Below is a small trained network, with its code and all its weights. Each question gives an input and a class and asks what happens when units are switched off, that is, made to give their printed mean instead of their output.

import numpy as np


def w(rows, s, z=0):
    codes = np.array(rows[::2]) - 128.0
    scale = np.full(codes.shape[1], s)
    scale[-1] = z or s
    return codes * scale


def f(y):
    return np.maximum(y, 0)


def log_softmax(a):
    a = a - a.max(-1, keepdims=True)
    return a - np.log(np.exp(a).sum(-1, keepdims=True))


def net(x, mask):
    res = np.array(x, float).reshape(1, 4) / 4 @ E
    y = f(res @ A[0][:, :-1].T + A[0][:, -1])
    res = res + np.where(mask, y, B[0][:, -1]) @ B[0][:, :-1]
    return log_softmax(res[-1] @ U[:, :-1].T + U[:, -1])


A, B = {}, {}
E = w([
[167,73,102,7,153,27,92,115,135],'x0',
[159,73,203,87,168,158,114,216,252],'x1',
[122,159,151,179,132,115,129,103,194],'x2',
[59,68,116,119,188,161,58,109,97],'x3',
],0.011)
A[0] = w([
[127,170,125,198,101,114,191,152,108,80],'N0',
[145,237,113,158,113,132,173,120,127,90],'N1',
[133,129,146,72,138,94,124,145,218,131],'N2',
[133,178,156,171,84,194,157,165,174,245],'N3',
[135,173,85,165,101,136,172,87,36,250],'N4',
[63,98,126,169,212,251,54,120,104,239],'N5',
[103,100,69,69,137,42,74,67,82,191],'N6',
],0.012,0.0026)
B[0] = w([
[127,150,204,154,113,146,181,26,93,204],'N0',
[27,152,175,121,62,141,227,51,141,206],'N1',
[187,131,140,120,230,73,159,187,175,230],'N2',
[198,148,199,186,178,147,236,120,153,240],'N3',
[51,253,116,137,38,127,106,165,134,249],'N4',
[79,17,156,176,40,209,73,139,98,254],'N5',
[174,60,12,85,134,96,50,2,71,234],'N6',
],0.011,0.015)
U = w([
[83,20,127,160,104,145,51,166,130,181],'0',
[197,98,160,129,210,84,169,228,197,223],'1',
[159,177,144,123,139,214,118,126,144,12],'2',
[76,254,19,109,42,36,80,115,86,189],'3',
[211,63,68,79,195,35,75,76,147,250],'4',
[109,208,192,131,90,124,223,65,152,39],'5',
],0.0087,0.0022)

Each question gives the input, the list of numbers given to net, and the class t.
The units are the neurons (one row each of A and B). Each row of codes is followed by its name. A weight is (code - 128) times the scale printed after its matrix; where a second scale follows, it is the last column's (A, B and U).
mask holds one flag per neuron, in row order. A switched-off neuron (its flag False) gives its mean, the last column of its row in B, instead of its output. The means were averaged over made-up inputs and are rounded, as every weight is.
A unit's drop is (log p(t) with every unit on - log p(t) with that unit switched off) / (log p(t) with every unit on - log p(t) with every unit switched off).
The circuit of an input: a set's keep is (log p(t) with only the set's units on - log p(t) with every unit switched off) / (log p(t) with every unit on - log p(t) with every unit switched off). Starting from all 7 units, units are removed one at a time, each time the one whose removal leaves the highest keep (on an exact tie, the one counted first), for as long as the keep stays at least 0.8.
circuit, biggest first: the units of the circuit, biggest drop first
top k neurons: the k neurons with the biggest drops, biggest first
drop of u: that unit's drop, to one decimal
input [-2,8,7,-8], class 1: circuit, biggest first	[N2]
input [1,0,-5,-4], class 3: top 3 neurons	[N3, N5, N2]
input [-3,0,-3,1], class 0: circuit, biggest first	[N1, N5]
input [-5,-6,-5,2], class 3: top 2 neurons	[N4, N3]
input [5,4,2,8], class 4: top 4 neurons	[N6, N2, N4, N1]
input [-3,8,8,-7], class 1: top 2 neurons	[N2, N4]
input [3,-4,6,8], class 0: top 2 neurons	[N5, N2]
input [2,-5,1,-5], class 3: top 2 neurons	[N3, N4]
input [6,0,6,-5], class 4: drop of N3	0.1
input [6,-2,-6,-5], class 4: drop of N6	0.3
input [-4,6,-4,0], class 1: drop of N3	0.1
input [-4,3,0,3], class 0: drop of N5	0.2
